Below are the code and all the weights of a small trained network. Each question names an input and a target symbol and asks about switching units off, where a switched-off unit gives its printed mean instead of its output.

import numpy as np


def w(rows, s, z=0):
    codes = np.array(rows[::2]) - 128.0
    scale = np.full(codes.shape[1], s)
    scale[-1] = z or s
    return codes * scale


def norm(h):
    return h / np.sqrt((h * h).mean(-1, keepdims=True) + 1e-5)


def f(y):
    return np.maximum(y, 0)


def softmax(a):
    e = np.exp(a - a.max(-1, keepdims=True))
    return e / e.sum(-1, keepdims=True)


def log_softmax(a):
    a = a - a.max(-1, keepdims=True)
    return a - np.log(np.exp(a).sum(-1, keepdims=True))


def net(x, mask):
    ids = ['ΔΘΠγμτψω'.index(c) for c in x.split()]
    T = len(ids)
    res = E[ids] + P[:T]
    u = 0
    for l in range(2):
        r = norm(res)
        for j in range(2):
            rows = slice(2 * j, 2 * j + 2)
            q, k, v = (r @ M[l][rows].T for M in (Q, K, V))
            z = softmax(np.where(np.tri(T) > 0, q @ k.T / 2**0.5, -1e9)) @ v
            o = O[l][rows]
            res = res + np.where(mask[u + j], z, o[:, -1]) @ o[:, :-1]
        u += 2
        y = f(norm(res) @ A[l][:, :-1].T + A[l][:, -1])
        res = res + np.where(mask[u : u + 12], y, B[l][:, -1]) @ B[l][:, :-1]
        u += 12
    return log_softmax(norm(res)[-1] @ U[:, :-1].T + U[:, -1])


Q, K, V, O, A, B = {}, {}, {}, {}, {}, {}
E = w([
[75,178,61,76,171,101,144,98,97,170,144,81],'Δ',
[93,215,146,65,137,164,115,88,120,124,103,154],'Θ',
[59,145,134,130,141,21,112,147,105,121,124,183],'Π',
[156,234,136,118,129,81,157,171,122,95,84,156],'γ',
[88,140,102,172,134,148,108,94,45,101,54,163],'μ',
[98,112,213,61,141,75,128,69,92,148,117,90],'τ',
[133,117,126,123,157,130,133,118,149,2,150,127],'ψ',
[42,101,145,109,127,172,153,177,153,90,137,121],'ω',
],0.028)
P = w([
[134,94,160,81,252,142,142,169,107,129,49,192],'0',
[111,107,141,90,213,122,162,124,132,118,61,171],'1',
[99,108,128,86,191,115,165,126,123,102,63,157],'2',
[94,118,126,90,172,120,147,123,116,94,78,149],'3',
[99,125,130,98,153,121,135,125,110,93,87,143],'4',
[96,131,130,104,139,123,134,126,101,92,103,137],'5',
[94,133,128,112,127,124,131,126,91,90,115,130],'6',
[97,135,133,118,111,122,124,127,88,89,123,125],'7',
[95,140,133,125,99,118,117,120,89,95,137,121],'8',
[99,143,140,133,87,113,110,120,89,101,142,111],'9',
[105,147,140,144,73,113,99,121,95,103,140,103],'10',
[106,150,138,150,58,107,95,113,103,109,142,92],'11',
[101,156,138,156,45,105,85,114,110,113,146,81],'12',
[94,170,132,170,34,114,73,119,98,106,156,65],'13',
],0.021)
Q[0] = w([
[116,173,91,155,34,142,90,139,96,138,161,124],'L0H1',
[183,31,132,163,98,199,193,183,190,247,176,172],'L0H1',
[152,135,107,169,94,119,83,100,198,124,199,98],'L0H2',
[33,254,137,64,108,63,86,129,84,77,90,84],'L0H2',
],0.0074)
K[0] = w([
[128,151,138,167,92,99,95,108,126,131,139,100],'L0H1',
[144,125,114,113,252,124,131,129,135,149,72,188],'L0H1',
[140,130,124,135,102,109,107,127,145,168,112,122],'L0H2',
[127,131,120,172,14,140,102,120,120,110,172,83],'L0H2',
],0.013)
V[0] = w([
[58,157,80,158,93,171,134,214,161,141,104,126],'L0H1',
[124,9,225,98,125,161,150,138,191,148,143,35],'L0H1',
[120,123,102,205,140,177,96,104,57,125,49,96],'L0H2',
[61,255,189,37,110,55,121,142,105,201,103,143],'L0H2',
],0.0092)
O[0] = w([
[197,88,85,122,89,106,165,22,155,169,185,251,239],'L0H1',
[162,134,215,215,142,149,223,79,31,137,190,105,197],'L0H1',
[178,13,173,145,129,128,110,109,139,154,77,54,165],'L0H2',
[193,95,126,17,142,150,119,255,15,29,185,169,1],'L0H2',
],0.0084,0.0021)
A[0] = w([
[164,96,122,71,123,112,93,134,160,85,139,119,74],'L0N1',
[205,165,79,158,137,94,168,197,164,124,90,155,104],'L0N2',
[145,177,131,153,167,117,130,120,54,168,123,148,87],'L0N3',
[107,112,77,156,136,149,142,114,103,155,143,105,107],'L0N4',
[214,15,66,44,87,104,59,142,173,129,122,171,5],'L0N5',
[118,133,175,186,118,85,156,141,120,121,119,113,101],'L0N6',
[138,162,143,117,143,195,153,151,124,149,85,94,42],'L0N7',
[104,79,166,117,126,113,135,146,139,127,144,139,101],'L0N8',
[193,75,153,167,139,126,143,131,109,114,154,133,128],'L0N9',
[161,173,128,162,75,103,111,125,116,195,136,113,85],'L0N10',
[121,101,121,106,115,164,85,248,112,124,92,91,99],'L0N11',
[144,165,136,94,114,200,146,97,143,164,97,130,57],'L0N12',
],0.013,0.011)
B[0] = w([
[131,68,120,129,164,142,121,129,151,85,111,141,186],'L0N1',
[166,167,129,160,80,141,175,108,127,124,60,123,180],'L0N2',
[117,125,80,115,132,113,144,90,145,135,88,173,199],'L0N3',
[138,113,108,138,142,124,145,121,143,164,128,121,158],'L0N4',
[135,74,9,101,72,128,56,97,68,106,58,155,169],'L0N5',
[116,128,108,107,129,125,110,125,172,137,123,175,254],'L0N6',
[123,163,114,96,128,138,104,148,156,134,133,137,136],'L0N7',
[117,102,104,120,112,114,141,127,174,138,93,115,213],'L0N8',
[129,141,112,129,171,149,149,142,97,117,154,150,202],'L0N9',
[119,131,136,143,108,133,122,101,126,143,141,124,161],'L0N10',
[158,96,162,105,118,109,193,101,85,116,129,132,223],'L0N11',
[109,152,178,108,137,170,83,99,111,125,133,169,153],'L0N12',
],0.015,0.0035)
Q[1] = w([
[53,89,127,115,42,171,200,159,166,132,135,127],'L1H1',
[106,178,129,102,100,86,102,105,106,184,76,157],'L1H1',
[172,178,136,153,153,106,76,139,55,180,72,123],'L1H2',
[161,162,117,171,193,86,93,65,144,7,138,91],'L1H2',
],0.014)
K[1] = w([
[171,141,120,170,95,120,203,49,74,128,225,201],'L1H1',
[179,90,103,78,217,106,139,111,130,2,134,142],'L1H1',
[138,82,120,17,231,133,73,239,136,74,23,77],'L1H2',
[21,181,131,215,31,122,55,85,215,156,105,34],'L1H2',
],0.01)
V[1] = w([
[103,172,98,125,113,123,160,109,126,189,108,115],'L1H1',
[119,138,146,119,141,156,90,81,66,139,106,127],'L1H1',
[160,183,108,113,122,247,152,120,156,110,130,112],'L1H2',
[161,174,93,212,128,99,124,167,88,111,102,152],'L1H2',
],0.015)
O[1] = w([
[187,36,128,54,163,137,139,210,86,171,80,183,34],'L1H1',
[169,90,133,87,75,117,119,46,113,156,68,114,162],'L1H1',
[229,61,95,68,71,233,121,131,159,67,148,83,101],'L1H2',
[66,144,12,123,128,139,168,138,118,55,56,152,2],'L1H2',
],0.011,0.005)
A[1] = w([
[159,114,223,166,159,207,133,217,179,164,208,114,74],'L1N1',
[143,144,234,113,115,70,131,115,73,161,126,83,70],'L1N2',
[127,168,102,193,115,131,95,122,58,100,149,135,168],'L1N3',
[124,162,4,94,135,184,94,245,134,107,159,160,51],'L1N4',
[135,92,121,150,174,115,86,107,131,98,71,105,116],'L1N5',
[155,189,62,117,156,77,140,151,78,208,104,85,175],'L1N6',
[112,123,151,124,142,90,116,104,186,59,155,105,125],'L1N7',
[197,99,107,129,116,163,189,113,212,89,119,55,128],'L1N8',
[127,158,144,104,156,97,22,203,139,118,53,12,247],'L1N9',
[154,152,167,61,155,169,51,103,111,150,144,106,131],'L1N10',
[175,81,144,123,171,119,93,236,121,167,98,196,80],'L1N11',
[118,105,57,159,114,168,173,103,153,54,74,135,75],'L1N12',
],0.014,0.012)
B[1] = w([
[167,83,137,186,66,165,199,117,101,145,164,234,185],'L1N1',
[145,135,170,121,61,157,185,143,80,84,113,85,172],'L1N2',
[97,132,119,113,83,122,111,80,105,151,141,136,190],'L1N3',
[192,239,153,127,67,62,198,148,159,165,142,149,140],'L1N4',
[136,102,130,171,101,155,151,89,129,133,171,138,192],'L1N5',
[168,109,122,154,63,140,167,98,178,141,219,118,162],'L1N6',
[95,142,118,166,100,140,183,149,154,128,185,111,236],'L1N7',
[78,196,180,107,160,127,117,156,172,139,144,180,197],'L1N8',
[140,174,98,127,187,130,9,205,120,102,116,57,250],'L1N9',
[80,120,148,154,96,143,132,83,174,180,159,172,170],'L1N10',
[109,177,109,162,127,123,199,101,202,174,204,74,141],'L1N11',
[147,97,141,217,104,165,105,115,131,135,122,99,211],'L1N12',
],0.016,0.013)
U = w([
[163,108,59,80,157,126,178,115,141,177,173,42,107],'Δ',
[138,144,167,49,150,154,72,110,137,151,121,163,186],'Θ',
[86,106,134,126,148,3,118,169,111,110,136,164,89],'Π',
[200,186,114,130,95,101,152,146,155,111,65,137,87],'γ',
[140,52,111,165,146,145,97,81,95,143,71,94,132],'μ',
[137,125,215,111,132,107,165,131,64,123,117,45,9],'τ',
[108,165,152,196,143,140,90,143,157,109,166,77,63],'ψ',
[114,93,156,156,78,128,195,93,141,151,141,166,252],'ω',
],0.0074,0.0021)

Each question gives the input, a string of symbols that net reads in full, and the target symbol t.
The units are the heads (2 rows each of Q, K, V and O) and the neurons (one row each of A and B). Each row of codes is followed by its name. A weight is (code - 128) times the scale printed after its matrix; where a second scale follows, it is the last column's (O, A, B and U).
mask holds one flag per unit, layer by layer, with each layer's heads first. A switched-off unit (its flag False) gives its mean, the last column of its rows in O or B, instead of its output. The means were averaged over made-up inputs and are rounded, as every weight is.
A unit's drop is (log p(t) with every unit on - log p(t) with that unit switched off) / (log p(t) with every unit on - log p(t) with every unit switched off).
The circuit of an input: a set's keep is (log p(t) with only the set's units on - log p(t) with every unit switched off) / (log p(t) with every unit on - log p(t) with every unit switched off). Starting from the 12 units with the biggest drops (on a tie, the unit counted first), units are removed one at a time, each time the one whose removal leaves the highest keep (on an exact tie, the one counted first), for as long as the keep stays at least 0.8.
units of the circuit, in order: the units of the circuit, biggest drop first
unit that matters most: the unit with the biggest drop
k most important neurons: the k neurons with the biggest drops, biggest first
which heads matter: for each layer, one digit per head in row order, 1 if its drop is at least 0.15 and else 0, layers parted by /
input ω μ ω, target μ: which heads matter -> 00 / 11
input ω γ γ ψ μ Θ ω τ ψ ψ ψ γ γ ψ, target γ: units of the circuit, in order -> (L1H2, L1N4, L1H1)
input μ μ μ ω ω τ ψ ψ Θ Δ ψ Δ ψ, target Δ: unit that matters most -> L1H1
input Θ ψ ψ ω ψ Θ ψ ψ ψ Δ Θ Θ, target Θ: units of the circuit, in order -> (L0H2, L1N7)
input Π τ ψ ψ ω Θ ω τ Θ Θ, target τ: which heads matter -> 11 / 00
input ω ψ Π τ ψ μ ω γ τ ψ Θ ψ Θ ψ, target Θ: units of the circuit, in order -> (L1H1, L1H2, L1N8)
input ω Δ μ, target μ: units of the circuit, in order -> (L1N7, L0H2)
input ω γ Θ τ Π Π ψ τ γ ψ Θ ω, target γ: 3 most important neurons -> (L0N8, L1N4, L0N2)
input Θ ψ τ Π ψ Δ ω ψ, target Δ: units of the circuit, in order -> (L0H2, L1H1, L1N11)
input τ Θ ω ω μ μ, target μ: units of the circuit, in order -> (L0H2, L1N7)
input ω μ τ, target τ: which heads matter -> 01 / 00
input ω γ ω, target γ: units of the circuit, in order -> (L1H2, L1N4, L0N2)
input Θ γ γ ψ ψ μ ψ, target μ: units of the circuit, in order -> (L1H2, L1H1, L1N12)
input ω ψ γ ω Π μ ψ μ Δ ω, target Π: units of the circuit, in order -> (L1H2, L0H1, L1N12)
input Π Π Θ, target Π: which heads matter -> 01 / 01
input ψ ψ ψ τ μ Δ Θ Π, target Π: units of the circuit, in order -> (L0H1, L0H2)
input Θ γ Δ Θ Π τ τ Π, target τ: which heads matter -> 10 / 00
input Π μ Δ τ ω Δ Π Π ω, target Δ: unit that matters most -> L0H1
input ω Θ ω Δ τ ψ ψ ψ ψ γ τ γ Π, target Π: 2 most important neurons -> (L0N1, L0N11)
input ψ ψ μ ω ψ Π τ Δ Δ, target τ: units of the circuit, in order -> (L0H2, L0N11, L0H1)
input γ ψ Θ Θ ψ μ ω μ Π ψ ω ψ, target ω: most important neuron -> (L1N9)
input ψ μ μ ω ψ Δ Θ ψ ψ ω γ μ τ μ, target τ: which heads matter -> 01 / 00
input ψ ω ψ ψ ψ ψ ψ Δ Θ τ, target τ: units of the circuit, in order -> (L1N2, L0H1)
input γ ψ ω ψ ω μ ψ ψ ω, target μ: which heads matter -> 10 / 11
input ω ω τ Δ Θ γ, target γ: which heads matter -> 11 / 00
input ω Δ ψ Θ τ Π, target τ: which heads matter -> 11 / 00
input ψ γ Θ ψ ψ γ ψ ψ ω ω ω γ ω γ, target ω: units of the circuit, in order -> (L0H1)
input μ ψ γ Δ ψ ω Θ ψ μ ψ Δ ω ω ω, target ω: which heads matter -> 10 / 00
input ω Θ ψ ψ Π ω ω ψ, target Π: units of the circuit, in order -> (L0H2, L1H2)
